Below are the code and all the weights of a small trained network. Each question names an input and a target symbol and asks about switching units off, where a switched-off unit gives its printed mean instead of its output.

import numpy as np


def w(rows, s, z=0):
    codes = np.array(rows[::2]) - 128.0
    scale = np.full(codes.shape[1], s)
    scale[-1] = z or s
    return codes * scale


def norm(h):
    return h / np.sqrt((h * h).mean(-1, keepdims=True) + 1e-5)


def f(y):
    return np.maximum(y, 0)


def softmax(a):
    e = np.exp(a - a.max(-1, keepdims=True))
    return e / e.sum(-1, keepdims=True)


def log_softmax(a):
    a = a - a.max(-1, keepdims=True)
    return a - np.log(np.exp(a).sum(-1, keepdims=True))


def net(x, mask):
    ids = ['ΓΛΠΨαδεζμξσφω'.index(c) for c in x.split()]
    T = len(ids)
    res = E[ids] + P[:T]
    u = 0
    for l in range(2):
        r = norm(res)
        for j in range(2):
            rows = slice(4 * j, 4 * j + 4)
            q, k, v = (r @ M[l][rows].T for M in (Q, K, V))
            z = softmax(np.where(np.tri(T) > 0, q @ k.T / 4**0.5, -1e9)) @ v
            o = O[l][rows]
            res = res + np.where(mask[u + j], z, o[:, -1]) @ o[:, :-1]
        u += 2
        y = f(norm(res) @ A[l][:, :-1].T + A[l][:, -1])
        res = res + np.where(mask[u : u + 4], y, B[l][:, -1]) @ B[l][:, :-1]
        u += 4
    return log_softmax(norm(res)[-1] @ U[:, :-1].T + U[:, -1])


Q, K, V, O, A, B = {}, {}, {}, {}, {}, {}
E = w([
[154,136,96],'Γ',
[134,123,169],'Λ',
[98,193,157],'Π',
[145,120,115],'Ψ',
[145,108,136],'α',
[158,139,134],'δ',
[200,126,84],'ε',
[125,139,150],'ζ',
[3,196,220],'μ',
[127,131,128],'ξ',
[152,108,145],'σ',
[166,160,69],'φ',
[126,236,37],'ω',
],0.028)
P = w([
[108,113,174],'0',
[42,233,123],'1',
[112,105,174],'2',
[39,237,122],'3',
[114,101,173],'4',
[36,242,128],'5',
[113,102,171],'6',
[35,244,133],'7',
[114,101,168],'8',
[31,251,143],'9',
[113,100,167],'10',
[28,255,153],'11',
[112,100,165],'12',
],0.0065)
Q[0] = w([
[125,105,184],'L0H0',
[120,139,140],'L0H0',
[145,253,161],'L0H0',
[100,45,122],'L0H0',
[47,82,80],'L0H1',
[148,158,155],'L0H1',
[123,100,127],'L0H1',
[129,194,120],'L0H1',
],0.021)
K[0] = w([
[98,98,146],'L0H0',
[125,142,132],'L0H0',
[219,249,205],'L0H0',
[35,32,101],'L0H0',
[194,144,132],'L0H1',
[86,147,175],'L0H1',
[211,53,100],'L0H1',
[116,177,80],'L0H1',
],0.013)
V[0] = w([
[49,35,90],'L0H0',
[36,63,68],'L0H0',
[133,104,171],'L0H0',
[102,161,2],'L0H0',
[8,163,170],'L0H1',
[98,122,123],'L0H1',
[13,101,81],'L0H1',
[155,188,245],'L0H1',
],0.0092)
O[0] = w([
[168,36,2,2],'L0H0',
[171,60,58,12],'L0H0',
[150,113,128,125],'L0H0',
[119,139,92,101],'L0H0',
[101,140,124,211],'L0H1',
[92,126,167,130],'L0H1',
[151,157,175,123],'L0H1',
[152,120,107,210],'L0H1',
],0.007,0.0067)
A[0] = w([
[29,4,182,88],'L0N0',
[161,120,130,111],'L0N1',
[46,157,116,3],'L0N2',
[124,123,131,98],'L0N3',
],0.012,0.0052)
B[0] = w([
[36,191,80,250],'L0N0',
[146,229,104,156],'L0N1',
[171,2,72,201],'L0N2',
[149,126,141,128],'L0N3',
],0.012,0.0022)
Q[1] = w([
[193,151,91],'L1H0',
[129,107,81],'L1H0',
[245,42,182],'L1H0',
[30,131,106],'L1H0',
[230,155,133],'L1H1',
[67,249,169],'L1H1',
[188,108,160],'L1H1',
[99,106,79],'L1H1',
],0.02)
K[1] = w([
[218,173,59],'L1H0',
[115,117,93],'L1H0',
[180,39,126],'L1H0',
[5,156,126],'L1H0',
[194,146,109],'L1H1',
[119,217,138],'L1H1',
[198,95,139],'L1H1',
[67,83,88],'L1H1',
],0.019)
V[1] = w([
[159,132,102],'L1H0',
[157,169,108],'L1H0',
[1,242,155],'L1H0',
[123,164,154],'L1H0',
[175,118,141],'L1H1',
[218,130,146],'L1H1',
[97,74,68],'L1H1',
[175,165,126],'L1H1',
],0.0097)
O[1] = w([
[100,46,211,117],'L1H0',
[133,159,135,144],'L1H0',
[168,59,117,249],'L1H0',
[130,176,164,158],'L1H0',
[129,208,105,113],'L1H1',
[140,138,69,115],'L1H1',
[152,136,98,87],'L1H1',
[159,110,254,148],'L1H1',
],0.0052,0.016)
A[1] = w([
[11,167,119,65],'L1N0',
[129,141,149,253],'L1N1',
[203,128,84,55],'L1N2',
[223,135,113,67],'L1N3',
],0.013,0.0038)
B[1] = w([
[59,156,54,220],'L1N0',
[160,2,57,254],'L1N1',
[161,70,146,146],'L1N2',
[84,197,150,169],'L1N3',
],0.0088,0.0062)
U = w([
[193,104,7,120],'Γ',
[169,137,232,84],'Λ',
[10,179,120,77],'Π',
[158,18,106,105],'Ψ',
[254,59,162,102],'α',
[87,252,208,118],'δ',
[199,226,117,97],'ε',
[38,47,159,80],'ζ',
[168,181,129,181],'μ',
[81,24,41,112],'ξ',
[127,135,157,254],'σ',
[116,229,39,100],'φ',
[43,145,3,117],'ω',
],0.018,0.014)

Each question gives the input, a string of symbols that net reads in full, and the target symbol t.
The units are the heads (4 rows each of Q, K, V and O) and the neurons (one row each of A and B). Each row of codes is followed by its name. A weight is (code - 128) times the scale printed after its matrix; where a second scale follows, it is the last column's (O, A, B and U).
mask holds one flag per unit, layer by layer, with each layer's heads first. A switched-off unit (its flag False) gives its mean, the last column of its rows in O or B, instead of its output. The means were averaged over made-up inputs and are rounded, as every weight is.
A unit's drop is (log p(t) with every unit on - log p(t) with that unit switched off) / (log p(t) with every unit on - log p(t) with every unit switched off).
The circuit of an input: a set's keep is (log p(t) with only the set's units on - log p(t) with every unit switched off) / (log p(t) with every unit on - log p(t) with every unit switched off). Starting from all 12 units, units are removed one at a time, each time the one whose removal leaves the highest keep (on an exact tie, the one counted first), for as long as the keep stays at least 0.8.
units of the circuit, in order: the units of the circuit, biggest drop first
unit that matters most: the unit with the biggest drop
top k neurons: the k neurons with the biggest drops, biggest first
k most important neurons of layer l: the k neurons of layer l with the biggest drops, biggest first
drop of u: that unit's drop, to one decimal
input α ε α ξ Γ ω Π Ψ, target Ψ: 2 most important neurons of layer 0 => L0N0; L0N2
input δ Γ Γ Π φ α, target δ: top 2 neurons => L0N2; L1N2
input ξ φ δ ξ δ φ ω Λ Π Ψ Ψ, target Γ: units of the circuit, in order => L1H1; L0H0
input Ψ Π ξ ζ φ Λ Γ α, target α: unit that matters most => L0N0
input Γ μ φ ε, target ε: units of the circuit, in order => L1N3; L1N0
input Γ α Λ σ Γ Γ α ω ζ Ψ, target σ: 2 most important neurons of layer 0 => L0N0; L0N1
input Π μ Ψ Ψ Λ, target ζ: units of the circuit, in order => L0N0; L0H0
input Γ Ψ Γ Π, target Π: units of the circuit, in order => L1N0; L0H0; L0N2
input Ψ ω σ, target Ψ: units of the circuit, in order => L0N0; L1N0; L0H0
input ζ μ ζ ε φ, target ε: top 2 neurons => L1N0; L0N0
input ε ζ Ψ ξ, target ξ: units of the circuit, in order => L0N2; L0H0
input ε ε φ ζ, target ζ: top 2 neurons => L0N0; L0N2
input ε Ψ Γ α Π ξ Ψ Γ Λ Λ ξ, target ω: units of the circuit, in order => L0N0; L0H0
input δ μ Γ ε, target δ: units of the circuit, in order => L0H0
input φ φ Λ Γ ω Λ Λ Π Ψ δ Γ, target α: top 2 neurons => L1N0; L0N0
input ζ ξ α Γ Λ ζ, target ζ: top 4 neurons => L1N1; L0N2; L0N0; L1N3
input ξ ζ φ ξ Ψ α Π Ψ, target Ψ: drop of L0H0 => 0.0
input φ δ Ψ ξ Λ, target ζ: drop of L0H0 => 0.6
input φ Λ ξ Ψ Λ ω δ ε ξ φ ξ ξ α, target ξ: drop of L0N0 => 0.6
input ω ε ξ ξ δ ξ δ ω φ ω, target δ: top neuron => L0N0
input ε Γ Π σ φ Ψ, target σ: top 2 neurons => L0N0; L1N1
input ξ μ Ψ, target Γ: top 2 neurons => L0N1; L1N0
input α ξ Γ ξ Γ Γ ε Γ, target Γ: 2 most important neurons of layer 1 => L1N0; L1N2
